Below are the code and all the weights of a small trained network. Each question names an input and a target symbol and asks about switching units off, where a switched-off unit gives its printed mean instead of its output.

import numpy as np


def w(rows, s, z=0):
    codes = np.array(rows[::2]) - 128.0
    scale = np.full(codes.shape[1], s)
    scale[-1] = z or s
    return codes * scale


def f(y):
    return np.maximum(y, 0)


def softmax(a):
    e = np.exp(a - a.max(-1, keepdims=True))
    return e / e.sum(-1, keepdims=True)


def log_softmax(a):
    a = a - a.max(-1, keepdims=True)
    return a - np.log(np.exp(a).sum(-1, keepdims=True))


def net(x, mask):
    ids = ['ΛΣΩαβγδεζηθμπτφψ'.index(c) for c in x.split()]
    T = len(ids)
    res = E[ids] + P[:T]
    r = res
    for j in range(2):
        rows = slice(3 * j, 3 * j + 3)
        q, k, v = (r @ M[0][rows].T for M in (Q, K, V))
        z = softmax(np.where(np.tri(T) > 0, q @ k.T / 3**0.5, -1e9)) @ v
        o = O[0][rows]
        res = res + np.where(mask[j], z, o[:, -1]) @ o[:, :-1]
    y = f(res @ A[0][:, :-1].T + A[0][:, -1])
    res = res + np.where(mask[2:6], y, B[0][:, -1]) @ B[0][:, :-1]
    return log_softmax(res[-1] @ U[:, :-1].T + U[:, -1])


Q, K, V, O, A, B = {}, {}, {}, {}, {}, {}
E = w([
[144,100,209,69],'Λ',
[128,113,84,215],'Σ',
[132,107,173,119],'Ω',
[60,108,169,138],'α',
[148,156,168,72],'β',
[137,123,121,109],'γ',
[100,153,156,99],'δ',
[131,84,190,168],'ε',
[184,118,140,117],'ζ',
[129,8,123,172],'η',
[122,107,108,237],'θ',
[164,95,134,85],'μ',
[148,153,201,145],'π',
[94,227,221,75],'τ',
[75,121,181,107],'φ',
[236,149,76,201],'ψ',
],0.017)
P = w([
[29,85,113,139],'0',
[158,135,107,55],'1',
[25,154,61,103],'2',
[111,12,166,214],'3',
[158,138,144,31],'4',
[16,160,67,89],'5',
[105,18,186,199],'6',
[245,158,100,22],'7',
[64,197,71,45],'8',
[131,2,207,173],'9',
[235,168,113,13],'10',
[34,158,61,76],'11',
[162,32,148,225],'12',
],0.01)
Q[0] = w([
[26,164,138,60],'head 0',
[243,77,197,120],'head 0',
[163,169,204,132],'head 0',
[35,231,80,227],'head 1',
[194,145,51,3],'head 1',
[114,140,208,58],'head 1',
],0.0068)
K[0] = w([
[45,34,203,64],'head 0',
[255,145,174,72],'head 0',
[112,156,195,212],'head 0',
[22,85,113,208],'head 1',
[187,84,60,151],'head 1',
[118,160,191,122],'head 1',
],0.0097)
V[0] = w([
[210,142,91,214],'head 0',
[81,76,94,137],'head 0',
[180,146,142,204],'head 0',
[149,79,152,156],'head 1',
[119,4,139,76],'head 1',
[113,57,47,35],'head 1',
],0.011)
O[0] = w([
[59,76,53,101,88],'head 0',
[75,129,99,100,125],'head 0',
[179,88,151,255,118],'head 0',
[86,68,133,132,158],'head 1',
[123,75,157,166,253],'head 1',
[52,130,107,20,167],'head 1',
],0.0095,0.0041)
A[0] = w([
[29,209,97,136,152],'neuron 0',
[101,247,113,93,144],'neuron 1',
[208,196,175,42,218],'neuron 2',
[195,65,128,35,3],'neuron 3',
],0.011,0.0031)
B[0] = w([
[246,74,121,76,175],'neuron 0',
[19,31,82,178,184],'neuron 1',
[118,254,76,161,254],'neuron 2',
[59,40,237,43,192],'neuron 3',
],0.0054,0.0096)
U = w([
[66,87,85,180,139],'Λ',
[138,109,60,66,168],'Σ',
[153,116,183,73,34],'Ω',
[178,61,220,212,114],'α',
[68,175,90,171,10],'β',
[175,91,20,117,135],'γ',
[254,183,128,164,144],'δ',
[25,61,164,171,59],'ε',
[71,140,90,129,154],'ζ',
[48,118,108,164,254],'η',
[139,103,92,90,149],'θ',
[122,96,167,146,116],'μ',
[89,88,123,75,43],'π',
[121,21,122,82,164],'τ',
[96,138,129,104,43],'φ',
[102,70,105,225,108],'ψ',
],0.0092,0.0057)

Each question gives the input, a string of symbols that net reads in full, and the target symbol t.
The units are the heads (3 rows each of Q, K, V and O) and the neurons (one row each of A and B). Each row of codes is followed by its name. A weight is (code - 128) times the scale printed after its matrix; where a second scale follows, it is the last column's (O, A, B and U).
mask holds one flag per unit, heads first, then neurons. A switched-off unit (its flag False) gives its mean, the last column of its rows in O or B, instead of its output. The means were averaged over made-up inputs and are rounded, as every weight is.
A unit's drop is (log p(t) with every unit on - log p(t) with that unit switched off) / (log p(t) with every unit on - log p(t) with every unit switched off).
The circuit of an input: a set's keep is (log p(t) with only the set's units on - log p(t) with every unit switched off) / (log p(t) with every unit on - log p(t) with every unit switched off). Starting from all 6 units, units are removed one at a time, each time the one whose removal leaves the highest keep (on an exact tie, the one counted first), for as long as the keep stays at least 0.8.
circuit, biggest first: the units of the circuit, biggest drop first
most important unit: the unit with the biggest drop
top k neurons: the k neurons with the biggest drops, biggest first
heads that matter: for each layer, one digit per head in row order, 1 if its drop is at least 0.15 and else 0, layers parted by /
drop when u is switched off: that unit's drop, to one decimal
input ψ Λ Ω Σ π τ τ, target δ: circuit, biggest first => head 1; head 0
input π ε φ π η φ Σ π π α, target α: circuit, biggest first => head 1; neuron 2; head 0
input η Ω η π η θ ψ Ω η η τ δ, target τ: circuit, biggest first => neuron 0; neuron 2; head 1
input π Λ η μ η ψ γ η, target τ: circuit, biggest first => neuron 3; head 1
input ζ θ Λ π β Λ Λ δ η δ π, target δ: heads that matter => 10
input θ η δ Λ μ μ γ η, target τ: heads that matter => 01
input α Σ θ δ π, target δ: heads that matter => 01
input η Λ Ω, target τ: heads that matter => 11
input Λ μ η ψ τ, target β: circuit, biggest first => neuron 2; neuron 1; head 0
input η π φ, target τ: circuit, biggest first => neuron 0; neuron 2
input Λ π γ ψ δ θ η θ, target ψ: circuit, biggest first => head 0
input π π π θ, target α: circuit, biggest first => head 1; neuron 2
input ζ τ ψ η Λ η π η β π Λ α τ, target δ: circuit, biggest first => head 1; head 0; neuron 3
input π π Λ Λ π π Ω, target α: circuit, biggest first => head 0; head 1
input ζ π γ Ω π α π ψ Λ η, target ψ: top 2 neurons => neuron 3; neuron 0
input τ π π γ, target α: most important unit => neuron 2
input π Ω π γ, target α: top 2 neurons => neuron 2; neuron 1
input η Λ δ, target τ: top 3 neurons => neuron 0; neuron 2; neuron 1
input η θ γ, target τ: drop when neuron 2 is switched off => 0.4
input η η η Λ Λ ψ η η γ, target τ: most important unit => head 1
input μ π η α τ Λ Λ, target δ: drop when head 1 is switched off => 0.6
